Below are the code and all the weights of a small trained network. Each question names an input and a class and asks about switching units off, where a switched-off unit gives its printed mean instead of its output.

import numpy as np


def w(rows, s, z=0):
    codes = np.array(rows[::2]) - 128.0
    scale = np.full(codes.shape[1], s)
    scale[-1] = z or s
    return codes * scale


def f(y):
    return np.maximum(y, 0)


def log_softmax(a):
    a = a - a.max(-1, keepdims=True)
    return a - np.log(np.exp(a).sum(-1, keepdims=True))


def net(x, mask):
    res = np.array(x, float).reshape(1, 2) / 4 @ E
    y = f(res @ A[0][:, :-1].T + A[0][:, -1])
    res = res + np.where(mask, y, B[0][:, -1]) @ B[0][:, :-1]
    return log_softmax(res[-1] @ U[:, :-1].T + U[:, -1])


A, B = {}, {}
E = w([
[132,105,114,134,215,45,2,58,129,114],'x0',
[98,204,121,14,60,85,95,145,176,39],'x1',
],0.0087)
A[0] = w([
[131,108,130,201,169,133,155,111,111,164,97],'neuron 0',
[157,138,121,137,153,85,82,105,122,123,80],'neuron 1',
[152,141,127,112,63,176,245,162,109,135,92],'neuron 2',
[108,134,130,104,82,80,120,132,141,83,96],'neuron 3',
[133,162,120,46,94,101,91,154,146,60,107],'neuron 4',
[156,110,129,103,191,127,64,111,128,105,105],'neuron 5',
[153,78,122,214,166,136,138,123,135,182,97],'neuron 6',
[135,130,118,126,134,126,132,119,137,125,254],'neuron 7',
[133,145,120,97,94,117,115,131,122,85,86],'neuron 8',
[128,123,121,133,165,81,42,98,115,130,131],'neuron 9',
[148,114,150,87,103,123,124,111,157,95,99],'neuron 10',
[138,145,116,77,103,108,117,112,132,74,125],'neuron 11',
[123,113,127,141,168,84,66,123,113,120,86],'neuron 12',
],0.011,0.0096)
B[0] = w([
[143,144,102,111,176,140,123,122,113,151,200],'neuron 0',
[104,126,117,134,127,135,148,127,175,133,182],'neuron 1',
[113,117,71,165,128,118,187,105,186,102,237],'neuron 2',
[117,134,111,125,159,139,135,125,113,159,184],'neuron 3',
[157,133,109,135,183,159,129,117,112,159,240],'neuron 4',
[116,135,101,142,104,129,161,121,157,123,208],'neuron 5',
[148,148,101,103,186,152,125,121,108,152,219],'neuron 6',
[250,65,152,180,77,91,137,177,35,83,254],'neuron 7',
[123,130,117,117,159,134,129,113,130,157,166],'neuron 8',
[124,120,109,148,105,130,193,133,157,109,250],'neuron 9',
[125,130,117,122,144,146,125,126,122,148,160],'neuron 10',
[141,124,114,135,169,132,130,127,108,141,203],'neuron 11',
[102,135,96,141,117,142,164,120,157,112,199],'neuron 12',
],0.023,0.0097)
U = w([
[146,148,105,111,202,173,122,109,94,189,95],'0',
[106,114,95,150,96,120,173,109,252,81,122],'1',
[180,84,163,142,83,85,110,193,60,85,253],'2',
[110,133,140,123,115,118,110,141,149,135,91],'3',
[112,135,139,88,126,137,104,109,158,117,87],'4',
[105,143,166,117,119,131,98,127,149,110,86],'5',
[102,150,143,96,128,124,115,99,149,125,88],'6',
],0.013,0.0054)

Each question gives the input, the list of numbers given to net, and the class t.
The units are the neurons (one row each of A and B). Each row of codes is followed by its name. A weight is (code - 128) times the scale printed after its matrix; where a second scale follows, it is the last column's (A, B and U).
mask holds one flag per neuron, in row order. A switched-off neuron (its flag False) gives its mean, the last column of its row in B, instead of its output. The means were averaged over made-up inputs and are rounded, as every weight is.
A unit's drop is (log p(t) with every unit on - log p(t) with that unit switched off) / (log p(t) with every unit on - log p(t) with every unit switched off).
The circuit of an input: a set's keep is (log p(t) with only the set's units on - log p(t) with every unit switched off) / (log p(t) with every unit on - log p(t) with every unit switched off). Starting from the 12 units with the biggest drops (on a tie, the unit counted first), units are removed one at a time, each time the one whose removal leaves the highest keep (on an exact tie, the one counted first), for as long as the keep stays at least 0.8.
units of the circuit, in order: the units of the circuit, biggest drop first
top k neurons: the k neurons with the biggest drops, biggest first
drop of u: that unit's drop, to one decimal
input [3,-2], class 2: units of the circuit, in order	(neuron 2; neuron 4)
input [-8,-4], class 1: units of the circuit, in order	(neuron 2)
input [-3,3], class 2: units of the circuit, in order	(neuron 6; neuron 9; neuron 12)
input [6,7], class 0: top 3 neurons	(neuron 4; neuron 2; neuron 11)
input [4,-2], class 1: top 2 neurons	(neuron 9; neuron 12)
input [-3,4], class 0: top 2 neurons	(neuron 4; neuron 9)
input [-8,-6], class 1: top 2 neurons	(neuron 2; neuron 4)
input [-7,-5], class 1: top 2 neurons	(neuron 2; neuron 4)
input [7,7], class 0: top 4 neurons	(neuron 4; neuron 2; neuron 11; neuron 3)
input [3,2], class 2: drop of neuron 2	1.0
input [5,6], class 0: drop of neuron 4	1.8
input [2,5], class 0: drop of neuron 4	0.2
